Here is a tiny trained network, its code and every weight. The questions are about switching its units off for an input and a target symbol, where a switched-off unit gives its printed mean instead of its output.

import numpy as np


def w(rows, s, z=0):
    codes = np.array(rows[::2]) - 128.0
    scale = np.full(codes.shape[1], s)
    scale[-1] = z or s
    return codes * scale


def norm(h):
    return h / np.sqrt((h * h).mean(-1, keepdims=True) + 1e-5)


def f(y):
    return np.maximum(y, 0)


def softmax(a):
    e = np.exp(a - a.max(-1, keepdims=True))
    return e / e.sum(-1, keepdims=True)


def log_softmax(a):
    a = a - a.max(-1, keepdims=True)
    return a - np.log(np.exp(a).sum(-1, keepdims=True))


def net(x, mask):
    ids = ['ΓΞΩαβεζθμστφψ'.index(c) for c in x.split()]
    T = len(ids)
    res = E[ids] + P[:T]
    q, k, v = (norm(res) @ M[0].T for M in (Q, K, V))
    z = softmax(np.where(np.tri(T) > 0, q @ k.T / 3**0.5, -1e9)) @ v
    res = res + np.where(mask[0], z, O[0][:, -1]) @ O[0][:, :-1]
    y = f(norm(res) @ A[0][:, :-1].T + A[0][:, -1])
    res = res + np.where(mask[1:9], y, B[0][:, -1]) @ B[0][:, :-1]
    return log_softmax(norm(res)[-1] @ U[:, :-1].T + U[:, -1])


Q, K, V, O, A, B = {}, {}, {}, {}, {}, {}
E = w([
[128,129,198,101,129],'Γ',
[116,94,220,179,116],'Ξ',
[88,103,159,137,109],'Ω',
[96,116,170,149,104],'α',
[253,49,95,113,55],'β',
[162,127,150,154,147],'ε',
[93,106,164,145,131],'ζ',
[132,144,170,128,101],'θ',
[167,195,147,99,119],'μ',
[118,116,186,106,149],'σ',
[121,128,160,164,92],'τ',
[129,124,196,89,145],'φ',
[57,163,150,104,96],'ψ',
],0.0043)
P = w([
[1,121,204,174,223],'0',
[33,122,200,164,230],'1',
[50,121,196,158,229],'2',
[61,121,188,145,227],'3',
[69,126,180,144,225],'4',
[78,124,173,136,226],'5',
[90,127,163,127,224],'6',
[96,126,166,129,225],'7',
[104,130,164,116,228],'8',
[101,128,169,117,232],'9',
[104,134,167,121,230],'10',
[108,130,169,116,236],'11',
[111,136,183,116,231],'12',
[106,136,185,113,233],'13',
],0.00083)
Q[0] = w([
[239,130,90,142,131],'head 1',
[74,95,50,100,84],'head 1',
[161,101,2,120,96],'head 1',
],0.0074)
K[0] = w([
[70,84,165,109,80],'head 1',
[55,192,199,147,173],'head 1',
[2,137,201,140,129],'head 1',
],0.0081)
V[0] = w([
[109,250,109,113,176],'head 1',
[60,71,184,210,163],'head 1',
[67,75,124,33,18],'head 1',
],0.0022)
O[0] = w([
[123,148,125,255,106,127],'head 1',
[151,70,85,119,95,221],'head 1',
[36,142,181,38,35,1],'head 1',
],0.003,0.0011)
A[0] = w([
[112,157,161,78,64,36],'neuron 1',
[157,108,183,110,178,123],'neuron 2',
[176,162,113,67,180,158],'neuron 3',
[188,148,122,213,177,183],'neuron 4',
[167,203,141,133,90,251],'neuron 5',
[121,102,174,166,166,97],'neuron 6',
[60,173,132,119,98,183],'neuron 7',
[255,10,111,206,118,163],'neuron 8',
],0.004,0.0013)
B[0] = w([
[140,170,48,182,111,170],'neuron 1',
[157,154,55,177,117,244],'neuron 2',
[56,105,144,150,100,177],'neuron 3',
[51,201,109,173,159,249],'neuron 4',
[111,48,159,153,151,204],'neuron 5',
[111,147,63,103,85,235],'neuron 6',
[225,109,87,115,150,204],'neuron 7',
[204,132,91,3,181,253],'neuron 8',
],0.0036,0.0026)
U = w([
[84,77,180,69,101,108],'Γ',
[88,61,184,160,54,102],'Ξ',
[55,34,82,139,115,58],'Ω',
[41,203,35,70,2,65],'α',
[251,54,93,30,66,91],'β',
[50,230,162,254,175,163],'ε',
[34,38,131,99,207,29],'ζ',
[232,214,234,106,38,100],'θ',
[173,176,180,52,108,144],'μ',
[67,131,226,44,174,4],'σ',
[238,100,102,249,22,105],'τ',
[167,47,229,94,163,96],'φ',
[181,188,21,87,238,225],'ψ',
],0.007,0.0033)

Each question gives the input, a string of symbols that net reads in full, and the target symbol t.
The units are the heads (3 rows each of Q, K, V and O) and the neurons (one row each of A and B). Each row of codes is followed by its name. A weight is (code - 128) times the scale printed after its matrix; where a second scale follows, it is the last column's (O, A, B and U).
mask holds one flag per unit, heads first, then neurons. A switched-off unit (its flag False) gives its mean, the last column of its rows in O or B, instead of its output. The means were averaged over made-up inputs and are rounded, as every weight is.
A unit's drop is (log p(t) with every unit on - log p(t) with that unit switched off) / (log p(t) with every unit on - log p(t) with every unit switched off).
The circuit of an input: a set's keep is (log p(t) with only the set's units on - log p(t) with every unit switched off) / (log p(t) with every unit on - log p(t) with every unit switched off). Starting from all 9 units, units are removed one at a time, each time the one whose removal leaves the highest keep (on an exact tie, the one counted first), for as long as the keep stays at least 0.8.
circuit, biggest first: the units of the circuit, biggest drop first
k most important neurons: the k neurons with the biggest drops, biggest first
drop when u is switched off: that unit's drop, to one decimal
input ε ε Γ, target ψ: circuit, biggest first	[head 1; neuron 8; neuron 4]
input μ Γ μ θ Ω ψ, target ε: most important neuron	[neuron 8]
input θ ψ μ ζ θ ψ θ ε Ξ ε ψ, target ψ: 2 most important neurons	[neuron 7; neuron 4]
input ψ σ θ σ ε σ σ μ θ Ξ ζ φ σ θ, target ε: circuit, biggest first	[neuron 4; head 1]
input Ξ ε σ φ τ σ ψ τ α Γ τ σ φ τ, target ψ: 2 most important neurons	[neuron 8; neuron 4]
input φ ψ Ξ Γ σ τ θ, target τ: circuit, biggest first	[neuron 8; head 1; neuron 4]
input θ τ μ β μ ε ε, target ε: 4 most important neurons	[neuron 8; neuron 3; neuron 7; neuron 2]
input σ θ ψ ε Ω θ ψ α, target ψ: 2 most important neurons	[neuron 8; neuron 4]
input ε ε ψ, target ψ: 4 most important neurons	[neuron 7; neuron 4; neuron 3; neuron 5]
input α φ Ξ θ σ σ τ Γ ψ θ Ω ψ σ, target ζ: 4 most important neurons	[neuron 8; neuron 4; neuron 7; neuron 2]
input θ τ ψ φ α ε θ θ θ τ μ ε β α, target α: 2 most important neurons	[neuron 5; neuron 8]
input Γ Γ θ θ Γ, target θ: drop when neuron 2 is switched off	0.4
input ε φ φ σ φ α Ω ψ ζ α μ Γ, target ε: drop when neuron 2 is switched off	0.0
input Ξ σ ζ Ξ μ θ θ σ ζ θ ψ ψ ε τ, target ψ: drop when neuron 4 is switched off	-0.1
input ψ θ σ Γ τ, target β: drop when head 1 is switched off	1.2
